Here is a tiny trained network, its code and every weight. The questions are about switching its units off for an input and a class, where a switched-off unit gives its printed mean instead of its output.

import numpy as np


def w(rows, s, z=0):
    codes = np.array(rows[::2]) - 128.0
    scale = np.full(codes.shape[1], s)
    scale[-1] = z or s
    return codes * scale


def f(y):
    return np.maximum(y, 0)


def log_softmax(a):
    a = a - a.max(-1, keepdims=True)
    return a - np.log(np.exp(a).sum(-1, keepdims=True))


def net(x, mask):
    res = np.array(x, float).reshape(1, 7) / 4 @ E
    y = f(res @ A[0][:, :-1].T + A[0][:, -1])
    res = res + np.where(mask, y, B[0][:, -1]) @ B[0][:, :-1]
    return log_softmax(res[-1] @ U[:, :-1].T + U[:, -1])


A, B = {}, {}
E = w([
[47,169,29],'x0',
[128,128,128],'x1',
[161,230,131],'x2',
[129,129,128],'x3',
[128,128,128],'x4',
[2,140,195],'x5',
[129,129,128],'x6',
],0.016)
A[0] = w([
[74,135,177,145],'n0',
[53,172,184,95],'n1',
[141,112,78,22],'n2',
[118,75,116,254],'n3',
[36,162,209,217],'n4',
[125,122,22,202],'n5',
[54,164,2,222],'n6',
[61,155,110,48],'n7',
[45,172,75,31],'n8',
[205,95,135,181],'n9',
[155,106,94,244],'n10',
[87,114,44,141],'n11',
[150,246,156,232],'n12',
[179,98,171,151],'n13',
[143,112,176,64],'n14',
[134,98,161,228],'n15',
[143,136,29,140],'n16',
[118,80,122,81],'n17',
[146,113,154,146],'n18',
[129,165,254,111],'n19',
],0.017,0.0066)
B[0] = w([
[168,104,158,185],'n0',
[185,46,89,200],'n1',
[47,133,168,152],'n2',
[63,105,154,176],'n3',
[153,43,164,232],'n4',
[98,155,137,210],'n5',
[6,154,106,255],'n6',
[106,81,73,177],'n7',
[115,109,1,201],'n8',
[141,114,94,198],'n9',
[179,143,94,181],'n10',
[52,157,140,196],'n11',
[207,167,80,209],'n12',
[106,120,70,179],'n13',
[96,142,159,151],'n14',
[133,151,108,165],'n15',
[101,133,176,200],'n16',
[162,144,140,149],'n17',
[117,134,94,152],'n18',
[158,113,162,190],'n19',
],0.015,0.027)
U = w([
[124,78,89,235],'0',
[196,151,115,77],'1',
[126,45,247,179],'2',
[226,85,207,90],'3',
[76,179,187,156],'4',
[109,246,140,56],'5',
[81,45,148,2],'6',
],0.015,0.013)

Each question gives the input, the list of numbers given to net, and the class t.
The units are the neurons (one row each of A and B). Each row of codes is followed by its name. A weight is (code - 128) times the scale printed after its matrix; where a second scale follows, it is the last column's (A, B and U).
mask holds one flag per neuron, in row order. A switched-off neuron (its flag False) gives its mean, the last column of its row in B, instead of its output. The means were averaged over made-up inputs and are rounded, as every weight is.
A unit's drop is (log p(t) with every unit on - log p(t) with that unit switched off) / (log p(t) with every unit on - log p(t) with every unit switched off).
The circuit of an input: a set's keep is (log p(t) with only the set's units on - log p(t) with every unit switched off) / (log p(t) with every unit on - log p(t) with every unit switched off). Starting from the 12 units with the biggest drops (on a tie, the unit counted first), units are removed one at a time, each time the one whose removal leaves the highest keep (on an exact tie, the one counted first), for as long as the keep stays at least 0.8.
circuit, biggest first: the units of the circuit, biggest drop first
most important unit: the unit with the biggest drop
k most important neurons: the k neurons with the biggest drops, biggest first
drop when u is switched off: that unit's drop, to one decimal
input [8,6,-3,-2,6,3,-4], class 6: most important unit => n6
input [0,1,3,-5,3,-2,1], class 1: 2 most important neurons => n6, n11
input [-2,5,4,0,-1,1,5], class 3: circuit, biggest first => n6, n8
input [0,1,-4,-5,1,8,3], class 2: circuit, biggest first => n4, n0
input [0,0,-3,5,8,2,-1], class 2: circuit, biggest first => n8, n6
input [7,-2,1,7,3,-3,0], class 5: 2 most important neurons => n4, n8
input [6,0,1,3,-6,-7,-5], class 5: 2 most important neurons => n4, n10
input [-8,-5,-1,-2,7,1,-3], class 2: 2 most important neurons => n8, n12
input [5,-5,-4,5,2,0,-6], class 4: 2 most important neurons => n1, n4
input [1,-8,6,7,-7,-8,6], class 5: drop when n1 is switched off => 0.3
input [0,-6,-1,2,8,2,7], class 2: drop when n6 is switched off => 0.1
input [-4,0,2,-8,-2,8,-5], class 3: drop when n6 is switched off => 0.2
